Below are the code and all the weights of a small trained network. Each question names an input and a class and asks about switching units off, where a switched-off unit gives its printed mean instead of its output.

import numpy as np


def w(rows, s, z=0):
    codes = np.array(rows[::2]) - 128.0
    scale = np.full(codes.shape[1], s)
    scale[-1] = z or s
    return codes * scale


def f(y):
    return y / 2 * (1 + np.tanh(0.7978845608 * (y + 0.044715 * y**3)))


def log_softmax(a):
    a = a - a.max(-1, keepdims=True)
    return a - np.log(np.exp(a).sum(-1, keepdims=True))


def net(x, mask):
    res = np.array(x, float).reshape(1, 5) / 4 @ E
    y = f(res @ A[0][:, :-1].T + A[0][:, -1])
    res = res + np.where(mask, y, B[0][:, -1]) @ B[0][:, :-1]
    return log_softmax(res[-1] @ U[:, :-1].T + U[:, -1])


A, B = {}, {}
E = w([
[197,252,107,146,117],'x0',
[73,119,82,39,137],'x1',
[122,132,126,131,138],'x2',
[112,143,122,137,158],'x3',
[36,204,175,114,82],'x4',
],0.017)
A[0] = w([
[165,170,124,106,254,255],'n1',
[117,161,64,96,148,132],'n2',
[161,206,46,7,121,88],'n3',
[84,193,156,109,86,189],'n4',
[97,91,194,195,139,156],'n5',
[41,101,153,39,92,189],'n6',
],0.0097,0.0039)
B[0] = w([
[189,119,149,92,137,220],'n1',
[142,114,146,67,119,181],'n2',
[173,82,187,59,119,248],'n3',
[91,180,174,124,82,227],'n4',
[92,90,250,70,50,188],'n5',
[12,163,94,147,189,245],'n6',
],0.011,0.012)
U = w([
[183,15,196,88,126,251],'0',
[117,121,217,90,75,102],'1',
[130,11,2,86,174,100],'2',
[86,158,85,125,167,51],'3',
[245,162,127,190,125,243],'4',
[166,213,180,176,69,8],'5',
],0.011,0.0034)

Each question gives the input, the list of numbers given to net, and the class t.
The units are the neurons (one row each of A and B). Each row of codes is followed by its name. A weight is (code - 128) times the scale printed after its matrix; where a second scale follows, it is the last column's (A, B and U).
mask holds one flag per neuron, in row order. A switched-off neuron (its flag False) gives its mean, the last column of its row in B, instead of its output. The means were averaged over made-up inputs and are rounded, as every weight is.
A unit's drop is (log p(t) with every unit on - log p(t) with that unit switched off) / (log p(t) with every unit on - log p(t) with every unit switched off).
The circuit of an input: a set's keep is (log p(t) with only the set's units on - log p(t) with every unit switched off) / (log p(t) with every unit on - log p(t) with every unit switched off). Starting from all 6 units, units are removed one at a time, each time the one whose removal leaves the highest keep (on an exact tie, the one counted first), for as long as the keep stays at least 0.8.
circuit, biggest first: the units of the circuit, biggest drop first
unit that matters most: the unit with the biggest drop
top k neurons: the k neurons with the biggest drops, biggest first
drop of u: that unit's drop, to one decimal
input [-5,2,7,6,2], class 3: top 2 neurons => n6, n3
input [-2,5,0,8,-1], class 2: unit that matters most => n4
input [4,-2,-4,-3,0], class 4: circuit, biggest first => n5, n6
input [2,6,4,7,-5], class 0: top 2 neurons => n3, n6
input [-1,2,-3,8,-2], class 2: circuit, biggest first => n5, n4
input [-8,-7,-3,-1,1], class 1: top 3 neurons => n5, n3, n1
input [1,-3,-6,-5,-5], class 4: circuit, biggest first => n3, n5
input [6,1,6,-8,0], class 0: circuit, biggest first => n3, n6
input [-6,1,5,-8,-2], class 2: circuit, biggest first => n6, n3
input [1,-3,7,-4,-7], class 4: top 2 neurons => n3, n5
input [8,4,2,2,4], class 1: top 2 neurons => n3, n4
input [4,7,-4,-2,-1], class 0: drop of n3 => 0.6
input [2,-6,0,5,-1], class 4: drop of n5 => -0.1
input [-7,2,-1,6,7], class 3: drop of n3 => 0.1
input [2,-5,-7,8,-1], class 4: drop of n4 => 0.3
